Here is a tiny trained network, its code and every weight. The questions are about switching its units off for an input and a target symbol, where a switched-off unit gives its printed mean instead of its output.

import numpy as np


def w(rows, s, z=0):
    codes = np.array(rows[::2]) - 128.0
    scale = np.full(codes.shape[1], s)
    scale[-1] = z or s
    return codes * scale


def norm(h):
    return h / np.sqrt((h * h).mean(-1, keepdims=True) + 1e-5)


def f(y):
    return y / 2 * (1 + np.tanh(0.7978845608 * (y + 0.044715 * y**3)))


def softmax(a):
    e = np.exp(a - a.max(-1, keepdims=True))
    return e / e.sum(-1, keepdims=True)


def log_softmax(a):
    a = a - a.max(-1, keepdims=True)
    return a - np.log(np.exp(a).sum(-1, keepdims=True))


def net(x, mask):
    ids = ['Δαεζπστ'.index(c) for c in x.split()]
    T = len(ids)
    res = E[ids] + P[:T]
    q, k, v = (norm(res) @ M[0].T for M in (Q, K, V))
    z = softmax(np.where(np.tri(T) > 0, q @ k.T / 2**0.5, -1e9)) @ v
    res = res + np.where(mask[0], z, O[0][:, -1]) @ O[0][:, :-1]
    y = f(norm(res) @ A[0][:, :-1].T + A[0][:, -1])
    res = res + np.where(mask[1:17], y, B[0][:, -1]) @ B[0][:, :-1]
    return log_softmax(norm(res)[-1] @ U[:, :-1].T + U[:, -1])


Q, K, V, O, A, B = {}, {}, {}, {}, {}, {}
E = w([
[195,190,82,99,252,159,61,169],'Δ',
[48,145,108,169,175,117,149,217],'α',
[123,174,186,100,122,111,88,127],'ε',
[156,146,155,97,96,117,96,153],'ζ',
[88,156,134,98,103,134,125,142],'π',
[53,87,210,119,137,206,136,80],'σ',
[123,143,133,76,106,147,116,138],'τ',
],0.019)
P = w([
[161,138,81,132,77,105,153,81],'0',
[102,152,148,100,81,168,98,146],'1',
[88,222,159,179,133,106,68,77],'2',
[104,133,79,135,76,171,121,139],'3',
[72,1,81,71,193,127,71,124],'4',
[133,98,104,131,148,79,208,207],'5',
],0.0096)
Q[0] = w([
[161,245,114,183,9,194,124,53],'h0',
[82,14,156,168,189,220,9,25],'h0',
],0.011)
K[0] = w([
[180,43,5,138,42,20,234,59],'h0',
[127,87,122,35,78,191,172,255],'h0',
],0.0089)
V[0] = w([
[212,137,99,118,147,132,69,167],'h0',
[139,143,139,178,83,19,129,254],'h0',
],0.0093)
O[0] = w([
[211,197,94,51,191,210,227,100,254],'h0',
[134,67,75,18,119,1,200,5,60],'h0',
],0.0093,0.0032)
A[0] = w([
[187,183,63,153,224,138,97,130,74],'n0',
[150,123,154,106,108,140,135,117,154],'n1',
[140,122,128,119,142,150,175,71,48],'n2',
[144,78,156,160,128,132,146,52,47],'n3',
[147,162,136,107,145,108,101,122,147],'n4',
[126,86,139,125,162,152,186,112,106],'n5',
[104,82,152,154,78,118,104,141,52],'n6',
[102,114,146,136,164,87,168,109,92],'n7',
[160,166,86,105,189,125,163,125,82],'n8',
[124,162,147,146,155,184,104,183,165],'n9',
[99,125,90,107,153,129,125,152,143],'n10',
[104,80,184,173,158,164,163,116,171],'n11',
[89,140,126,133,106,144,116,142,160],'n12',
[174,107,70,162,251,108,132,166,129],'n13',
[160,139,95,162,212,159,165,148,144],'n14',
[118,77,118,243,142,131,98,157,2],'n15',
],0.02,0.0097)
B[0] = w([
[55,128,30,100,155,156,115,143,253],'n0',
[89,156,157,167,132,164,115,147,140],'n1',
[209,118,185,169,121,106,64,76,132],'n2',
[85,149,80,188,131,203,122,208,131],'n3',
[137,145,117,135,94,171,193,139,168],'n4',
[150,111,179,212,111,123,88,128,139],'n5',
[80,214,127,140,173,64,74,124,151],'n6',
[150,82,103,140,93,164,103,124,140],'n7',
[147,137,73,148,190,136,93,117,213],'n8',
[115,63,128,120,174,107,173,115,247],'n9',
[167,193,140,149,79,135,151,152,171],'n10',
[219,23,128,211,97,178,103,172,151],'n11',
[164,118,195,135,145,132,141,137,164],'n12',
[132,178,55,133,169,178,161,182,233],'n13',
[55,177,6,164,78,142,118,173,233],'n14',
[170,147,17,149,39,185,110,60,145],'n15',
],0.013,0.019)
U = w([
[60,129,35,59,156,182,114,143,170],'Δ',
[85,27,75,42,35,68,133,81,110],'α',
[136,179,166,91,3,175,194,166,4],'ε',
[206,126,118,80,160,117,120,44,67],'ζ',
[57,152,171,104,143,53,66,128,97],'π',
[93,54,134,183,45,176,49,96,89],'σ',
[120,26,173,86,191,129,187,134,155],'τ',
],0.0057,0.0015)

Each question gives the input, a string of symbols that net reads in full, and the target symbol t.
The units are the heads (2 rows each of Q, K, V and O) and the neurons (one row each of A and B). Each row of codes is followed by its name. A weight is (code - 128) times the scale printed after its matrix; where a second scale follows, it is the last column's (O, A, B and U).
mask holds one flag per unit, heads first, then neurons. A switched-off unit (its flag False) gives its mean, the last column of its rows in O or B, instead of its output. The means were averaged over made-up inputs and are rounded, as every weight is.
A unit's drop is (log p(t) with every unit on - log p(t) with that unit switched off) / (log p(t) with every unit on - log p(t) with every unit switched off).
The circuit of an input: a set's keep is (log p(t) with only the set's units on - log p(t) with every unit switched off) / (log p(t) with every unit on - log p(t) with every unit switched off). Starting from the 12 units with the biggest drops (on a tie, the unit counted first), units are removed one at a time, each time the one whose removal leaves the highest keep (on an exact tie, the one counted first), for as long as the keep stays at least 0.8.
units of the circuit, in order: the units of the circuit, biggest drop first
unit that matters most: the unit with the biggest drop
top k neurons: the k neurons with the biggest drops, biggest first
drop of u: that unit's drop, to one decimal
input ζ ζ Δ ζ, target ζ: units of the circuit, in order : h0, n14, n0, n2
input ε Δ Δ π, target ε: top 2 neurons : n0, n9
input ζ π τ, target ζ: units of the circuit, in order : h0, n14, n0, n2
input π ζ τ ζ, target π: top neuron : n6
input π ε τ ε τ, target ε: top 2 neurons : n0, n9
input ε α ε, target ε: top 2 neurons : n0, n9
input π π α, target α: top 2 neurons : n13, n7
input π ε α, target ε: top 2 neurons : n0, n9
input σ ε ε α, target ε: top 2 neurons : n0, n10
input ε Δ Δ ζ, target ε: top 3 neurons : n0, n9, n8
input ζ Δ π π, target ζ: top 4 neurons : n14, n0, n2, n13
input τ ζ π τ ζ, target ζ: top 4 neurons : n14, n0, n13, n9
input Δ σ ζ Δ π π, target ζ: top 3 neurons : n14, n0, n13
input τ α ε, target τ: unit that matters most : n14
input ε ε Δ ζ π, target ε: top 3 neurons : n0, n9, n10
input Δ ζ α ζ τ, target ζ: top 2 neurons : n14, n0
input α σ α π, target α: drop of n11 : 0.0
input Δ ζ τ Δ ε, target ζ: drop of n14 : 0.5
input π Δ π Δ Δ τ, target π: drop of n13 : 0.2
input ζ σ α, target σ: drop of n0 : 0.3
input α σ π σ σ, target σ: top neuron : n15
